(in the rows, 128 means zero)
Here are made-up objects, facts about them, and rows of numbers that follow some of those facts. Name the object behind each unnamed row.

How the objects are related:
tedrom (Ω a) (θ f)
zakli (Ω a) (θ f)
logur (Ω a) (θ e) (ε neflu)
ziskom (Ω b) (θ e) (ε plenom gustu)
futrok (Ω b) (θ f)
skoni (Ω b) (θ f)
grufin (Ω a) (θ e) (ε stota)
dodra (Ω b) (θ f) (ε lenir)
poplan (Ω a) (σ pozar nulokol pano dodra) (θ e)
skoflo (Ω a) (σ stolibrar grebis) (θ e)
zoteklur (Ω b) (θ e) (ε klebrogon)
sesti (Ω d) (θ e) (ε gustu brumel)
gumun (Ω a) (θ e) (ε senes dripla)
gradri (Ω d) (θ e) (ε sosem)
floluk (Ω a) (θ f)
gepor (Ω a) (θ e) (ε brugim)
vuklus (Ω b) (θ e)
bratidri (Ω a) (θ e) (ε dreto)
klogrik (Ω a) (θ e) (ε brumel)
vesin (Ω a) (σ draskek buflan voskolon brudi detuper) (θ e)
nenar (Ω a) (θ e)
rasen (Ω c) (θ e) (ε sosem sturul)
keklin (Ω a) (σ brugim tedrom gepor) (θ f)
saski (Ω b) (θ e)
baden (Ω d) (θ f) (ε flenen)
suplis (Ω a) (θ f) (ε lisko)
revas (Ω a) (σ mugiklus bratidri sketeram) (θ e)
kelo (Ω a) (σ postopam gustu zalar) (θ f) (ε grufin)
plenom (Ω b) (θ e) (ε sosem)
rorek (Ω a) (σ sesti kadra padrutrom) (θ e)
pano (Ω b) (θ e) (ε plimur)
zalar (Ω c) (θ f) (ε tedrom)
tada (Ω b) (σ gafluskir dripla braron) (θ f) (ε sosem gustu)
lepomon (Ω a) (θ e) (ε stokin)
vugranim (Ω b) (θ e) (ε bebre)
piri (Ω a) (θ f) (ε stokin floporek)
floporek (Ω a) (σ klapa drusitris gamo staki) (θ e) (ε sosem)
nalon (Ω c) (θ f) (ε sturul)
sosem (Ω a) (θ f)
nukluve (Ω a) (σ sesti tedrom skegran padrutrom) (θ e)
nulokol (Ω d) (θ e)
pozar (Ω b) (θ f) (ε tada plimur)
drogro (Ω a) (θ e)
nabu (Ω a) (θ e) (ε keklin brubiga)
plimur (Ω a) (θ f)
gason (Ω a) (σ troful lepomon kolabros trikleplu grikis flovok) (θ f) (ε sturul)
padrutrom (Ω a) (θ e)
zador (Ω b) (σ tutrun lisko trevon nibos pibrek) (θ e)
stestopam (Ω d) (σ gunun soska migi flovok logur pozon) (θ e) (ε keklin)
boposul (Ω a) (σ nibos) (θ e) (ε pliskur)
stigri (Ω c) (θ e) (ε pozon)
trevon (Ω a) (θ f) (ε revas bodrus skitruplu)
gonotral (Ω a) (θ f)
lefak (Ω a) (θ f)
gretam (Ω b) (θ e) (ε tada)
sikeskor (Ω a) (θ e)
podus (Ω b) (θ f) (ε brumel)
flovok (Ω a) (θ e) (ε brumel)
brozege (Ω a) (θ e) (ε ganabe)
braron (Ω a) (θ f)
bodrus (Ω a) (θ f) (ε brubiga neflu logur)
plitek (Ω a) (σ skopa paka brudi skikli skoni) (θ e)
stosir (Ω b) (σ buflan sikeskor) (θ e) (ε brugim)
drinus (Ω a) (σ rasen stigri zoteklur futrok) (θ e) (ε pliskur)
skotus (Ω b) (σ tokil lefak) (θ e) (ε bugram)
klibra (Ω b) (θ f) (ε brumel)
podu (Ω c) (σ zudre) (θ e) (ε neflu)
kloplos (Ω b) (θ e) (ε brugim)
gafluskir (Ω b) (θ e)
vuvum (Ω a) (θ e) (ε pano)
zudre (Ω b) (θ e) (ε revas)
troful (Ω a) (θ f)
grebis (Ω a) (θ e) (ε stokin)
bravi (Ω b) (θ e) (ε ganabe)
flistir (Ω d) (σ bratidri drogre grufin zatras) (θ e)
poplo (Ω a) (σ gretam tritur) (θ e) (ε tada)
brobu (Ω a) (θ f) (ε floluk)
godrus (Ω a) (θ e) (ε vuklus brumel)
pibrek (Ω a) (θ f) (ε sosem pliskur)
gamo (Ω b) (θ f) (ε floluk neflu)
kledram (Ω a) (θ e) (ε klapa floporek)
soska (Ω a) (θ f)
bebre (Ω a) (σ brabris bravi vigra) (θ e)
foges (Ω a) (σ brubiga soska grikis grebis) (θ e) (ε brumel)
grefe (Ω b) (θ f) (ε sosem)
natrar (Ω a) (θ e) (ε gamo)
detuper (Ω a) (θ e) (ε keklin)
sturul (Ω a) (σ braluk brubiga druze) (θ e) (ε sosem floporek)
lisko (Ω a) (θ e) (ε figi)
drusitris (Ω b) (θ e) (ε gradri)
bronubral (Ω b) (σ gretam gumun suplis flovok) (θ e)
fludru (Ω a) (θ e) (ε sosem)
dripla (Ω a) (θ f) (ε neflu flovok)
gunun (Ω b) (θ e) (ε ziskom)
tritur (Ω a) (θ e) (ε klatram)
ziri (Ω a) (σ givopul senes gepor) (θ e)
brumel (Ω b) (θ e)
sketeram (Ω a) (θ e)
mutik (Ω d) (σ saski) (θ f)
grasi (Ω c) (θ f) (ε brumel)
kadra (Ω c) (θ e) (ε ganabe)
skopa (Ω a) (θ e) (ε grasi)
staki (Ω c) (θ f)
gustu (Ω d) (θ f) (ε sosem pliskur)
tokil (Ω a) (θ e) (ε zokofle)
skegran (Ω a) (θ e)
klatram (Ω a) (θ f)
flifonu (Ω d) (θ e) (ε pozar)
stolibrar (Ω a) (θ e)
voskolon (Ω d) (θ e)
pozon (Ω a) (θ e)
draskek (Ω b) (θ f) (ε sosem keklin)
drotadron (Ω b) (θ e) (ε dreto)
flenen (Ω c) (σ plenom pagro) (θ e) (ε fludru mutik)
kedak (Ω a) (σ rasen gonotral drotadron godrus figi tezin) (θ f) (ε saski)
stokin (Ω a) (θ e)
ganabe (Ω c) (θ e) (ε sosem)
zenos (Ω a) (σ drogro drusitris nabu) (θ f) (ε klebrogon pano)
bugram (Ω a) (σ drotadron gepor gebron) (θ f) (ε grasi)
doklo (Ω a) (σ gafluskir) (θ e)
paka (Ω a) (θ e)
klebrogon (Ω a) (θ f)
skitruplu (Ω b) (θ e) (ε sosem)
trula (Ω d) (σ draskek fledak zatras tezin) (θ f)
tezin (Ω b) (θ f)
grikis (Ω c) (θ e) (ε sosem)
fledak (Ω a) (θ f)
brugim (Ω c) (θ f)
lenir (Ω c) (θ e)
trekle (Ω d) (θ f) (ε stota)
flutu (Ω a) (θ f) (ε flifonu)
grolabrom (Ω a) (σ tutrun pliskur) (θ f) (ε sosem vesin klebrogon fubristem)
vikar (Ω b) (σ gunun sode grebis kloluskos zatras gebron) (θ e)
zatras (Ω a) (θ e)
trikleplu (Ω b) (θ f)
sotem (Ω a) (σ kloplos pozon) (θ e)
senes (Ω a) (θ e) (ε pliskur)
pluboka (Ω b) (σ bratidri nalon) (θ e)
sigar (Ω d) (σ skopa grufin) (θ f) (ε mutik)
stelado (Ω a) (σ klebrogon) (θ f) (ε sosem)
fubristem (Ω c) (θ f)
pomes (Ω a) (θ f) (ε nenar druze)
pliskur (Ω a) (θ e) (ε sosem)
vigra (Ω a) (θ f)
pagro (Ω a) (θ e) (ε sosem sturul poplan)
kloluskos (Ω a) (θ f)
dagre (Ω b) (σ ziskom zatras padrutrom) (θ f) (ε zatras)
voza (Ω b) (σ givopul troful triker kadra zilen dodra) (θ e) (ε brudi)
zilen (Ω a) (θ e)
kupusker (Ω a) (σ zudre grebis) (θ f) (ε pozon)
mageros (Ω c) (σ gunun) (θ e) (ε piri)
skikli (Ω b) (θ e)
flakla (Ω a) (θ f) (ε sosem neflu)
stota (Ω c) (σ brabris gonotral detuper) (θ e)
tutrun (Ω c) (θ e)
klapa (Ω a) (θ f)
zokofle (Ω a) (σ sikeskor nalon pomes) (θ e)
brigo (Ω a) (σ pozar brudi zalar) (θ f)
dapuskis (Ω a) (σ lefak paka flakla) (θ e) (ε zakli)
braluk (Ω a) (θ f)
brubiga (Ω a) (θ f)
nazun (Ω b) (θ f) (ε poplan)
kofe (Ω a) (σ tutrun stokin nazun figi) (θ e) (ε grufin)
sode (Ω d) (θ e) (ε sosem baden)
givopul (Ω b) (θ e) (ε tezin)
drogre (Ω a) (θ e) (ε sosem)
mugiklus (Ω b) (θ e)
druze (Ω a) (θ e) (ε stota)
nibos (Ω a) (θ f) (ε sturul brumel)
plozer (Ω b) (σ pibrek godrus) (θ f) (ε sosem gunun)
skados (Ω a) (σ klibra natrar flakla) (θ f)
neflu (Ω a) (σ skitruplu futrok) (θ e)
kolabros (Ω b) (θ e)
dreto (Ω c) (θ e) (ε sosem)
draste (Ω a) (σ zakli druze) (θ e) (ε postopam)
brudi (Ω c) (θ f) (ε pozar plimur)
postopam (Ω c) (θ e)
triker (Ω b) (θ f) (ε pliskur)
migi (Ω a) (θ e)
flugam (Ω a) (σ fubristem vigra drusitris klogrik klatram druze) (θ f) (ε sosem poplan)
brabris (Ω d) (θ f)
buflan (Ω d) (θ e)
nokom (Ω c) (σ triker klogrik gustu) (θ e)
figi (Ω d) (θ f)
gebron (Ω a) (θ e) (ε sosem braron)

Named rows:
[128 121 116 114 162 153 148 121 129 128 128 131 155 107 104 120 139 135
 107 117 139 145 130 127 126 132 120 107 123 137 124 125] -> skopa
[128 120 113 117 140 142 159 121 126 154 151 156 117 123 144 135 139 114
 107 151 121 126 145 181 122 104 112 165 117 157 124 126] -> sturul
[128 121 150 129 105 133 149 142 128 141 127 130 114 112 108 146 167 113
 114 136 148 126 126 127 179 152 118 125 145 127  99 123] -> nibos
[132 118 119 128 144 148 107 129 124 134 126 121 133 116 106 124 140 139
 109 141 119 131 130 140 122 105 119 145 122 136 101 123] -> boposul
[124 121 112 115 107 102 101 117 146 175 139 116 112 114 142 131 139 139
 121 127 128 127 129 129 168 157 115  99 154 130 103 155] -> brigo
[125 122 118 117 162 171 136 119 127 128 127 119 132 136 109 126 139 128
 111 130 118 126 132 162 122 106 143 154 124 129 110 132] -> poplo
[126 133 131 115 130 163 151 140 125 124 125 118 129 105 108 126 139 138
 107 114 123 132 144 143 126 108 127 170 123 140 147 126] -> gretam
[124 122 113 114 137 158 129 130 127 128 127 114 123 108 105 131 139 141
 108 117 116 134 133 140 123 105 116 144 121 135 134 121] -> vugranim
[123 120 111 115 165 149 141 118 123 127 130 115 119 117 108 144 137 132
 119 114 116 127 142 146 124 103 131 138 123 141 150 137] -> voza
[121 131 125 116 131 150 142 135 126 124 127 119 132 105 104 128 138 134
 107 114 118 130 140 145 122 108 130 162 121 137 145 125] -> kloplos
[123 131 122 117 101 107 102 120 163 154 128 117 113 107 130 122 141 147
 107 117 162 126 130 128 173 170 117 102 168 131  96 140] -> lefak
[135 135 109 117 120 107 108 119 146 128 126 121 148 115 107 120 141 131
 103 121 146 129 139 135 120 104 142 147 123 131 107 127] -> skegran
[123 121 170 138 104 131 109 121 126 158 124 115 115 111 128 120 142 138
 118 117 130 123 131 131 175 155 116 108 130 130 102 146] -> piri
[122 137 125 116 102 104 100 150 156 131 123 116 115 107 113 134 147 138
 105 132 140 130 133 126 168 142 114 124 166 128 104 144] -> tezin
[124 124 110 112 138 137 104 122 138 127 122 116 114 121 112 132 138 141
 109 145 116 128 136 167 120 104 125 145 139 140 131 128] -> nokom
[126 130 124 116 167 160 126 138 150 127 137 182 127 222 105 125 146 116
 105 155 133 149 140 132 120 105 115 178 124 128 108 135] -> gebron
[120 154 111 114 200  95 132 145 122 120 126 164 112 104 161 116 137 108
 138 115 121 138 124 128 119 115 129 122 125 139 162 120] -> sesti
[124 121 157 139 104 103 113 135 128 170 164 117 105 111 186 140 138 121
 109 129 134 127 132 131 198 143 107 125 123 150 142 145] -> grefe

Rows to name:
No name comes twice in this set of rows, the named rows included.
[129 119 110 115 166 157 209 119 125 129 131 129 117 157 105 169 149 114
 117 127 117 124 131 151 119 100 148 161 121 130 135 123] => foges
[143 124 120 134  98  94 107 120 155 196 185 131 111 117 201 135 139 113
 107 157 168 127 139 126 183 143 111 131 121 153 108 151] => sosem
[124 125 168 124 107 107 112 142 145 147 156 117 111 132 145 136 141 119
 107 120 145 141 131 121 193 153 114 110 131 131 132 152] => draskek
[124 121 183 139 106 127 106 154 144 160 144 152 116 119 131 123 149 123
 108 168 144 135 132 128 162 145 115 138 125 128  99 145] => pibrek
[117 148 108 115 243 101 101 121 121 123 130 138 111 118 177 118 138 107
 143 130 114 132 130 156 114 101 164 148 127 128 136 140] => stestopam
[123 132 117 114 102 112 105 120 158 146 128 114 114 111 130 123 140 141
 110 118 139 131 131 120 181 164 117 100 174 133 124 145] => skoni
[125 130 110 114 107 112 103 175 133 124 125 124 125 105 105 122 143 141
 104 151 122 138 133 125 120 111 119 170 141 129 105 125] => tutrun
[125 133 126 118 135 125 153 141 138 124 143 170 114 169 148 133 138 113
 105 136 127 137 166 132 122 104 117 189 118 146 165 137] => grikis

Now the same objects, written a new way:
Some objects and their rows:
[125 100 109 173 165 119 149 128  49 163 149 178 168] -> stota
[108  89  82 158 113 141 123 129  89 129 177 145 124] -> skopa
[120  84 108 170 142 130 149 130  51 160 179 189 178] -> podu
[109  77  75 161 132 145 134 139  97 121 142 166 118] -> pliskur
[127  69 110 130 116 155 145 112  86 145 133 167 169] -> voza
[119  75 110 132 139 150 140 110  96 160 155 158 153] -> kolabros
[103 118 100 145 111 173 191 104 102 152 141 198 156] -> tada
[119  89  84 153 115 140 115 128  87 119 131 144 143] -> plitek
[ 99 143  77 147 107 160 132 107 106 125 146 182 142] -> brigo
[120  82 111 176 154 127 145 117  46 156 159 204 148] -> ganabe
[115  91 101 164 148 134 135 127  63 171 157 169 141] -> buflan
[ 78  96 106 137 105 164 170  94 109 144 151 198 152] -> triker
[130  82  97 158  90 132 129 128 103 141 166 175 107] -> pagro
[107  65 111 132 131 144 137 109  97 156 151 153 157] -> givopul
[106  76 113 139 137 144 153 106  86 150 142 145 147] -> skikli
[122  91  83 146 129 149 104 130 105 144 155 159 129] -> stolibrar
[ 85 128 116 141 124 136 142 115  81 137 138 199 170] -> trula
[ 81 123  77 156 122 149 139 123 121 111 144 187 140] -> floluk

Name these rows:
No name comes twice in this set of rows, the named rows included.
[112  78 100 160 122 141 140 137  64 161 179 181 153] => sesti
[128  82 110 147 128 139 133 129  64 140 165 191 168] => stestopam
[ 85 137 108 162 155 131 154 119  80 170 159 215 173] => brugim
[116  65  96 152 120 162 160  95  83 158 156 168 138] => drusitris
[ 91 119  96 142 116 169 176 100 108 168 150 194 145] => pozar
[117  86  70 165 141 139 133 140  99 101 140 160 136] => neflu
[ 86 133 109 141 119 141 142  99  81 159 155 199 163] => trekle
[ 83 121 111 169 121 141 167 120  60 174 166 226 162] => nalon
[ 89 117 100 170 140 137 151 100  71 154 154 240 157] => fubristem
[107  75  75 160 119 147 121 133  95 125 155 168 128] => senes
[104 132 136 156  98 123 161 108  94 144 157 216 147] => sigar
[ 85 129  87 139 104 149 137 127 112 110 151 182 152] => bugram
[121  93  69 166 141 151 129 138  97 147 147 152 110] => stokin
[ 84 125 109 166 135 130 164 108  69 138 178 212 176] => grasi
[121  73 104 147 139 155 153  99  94 159 145 165 136] => pano

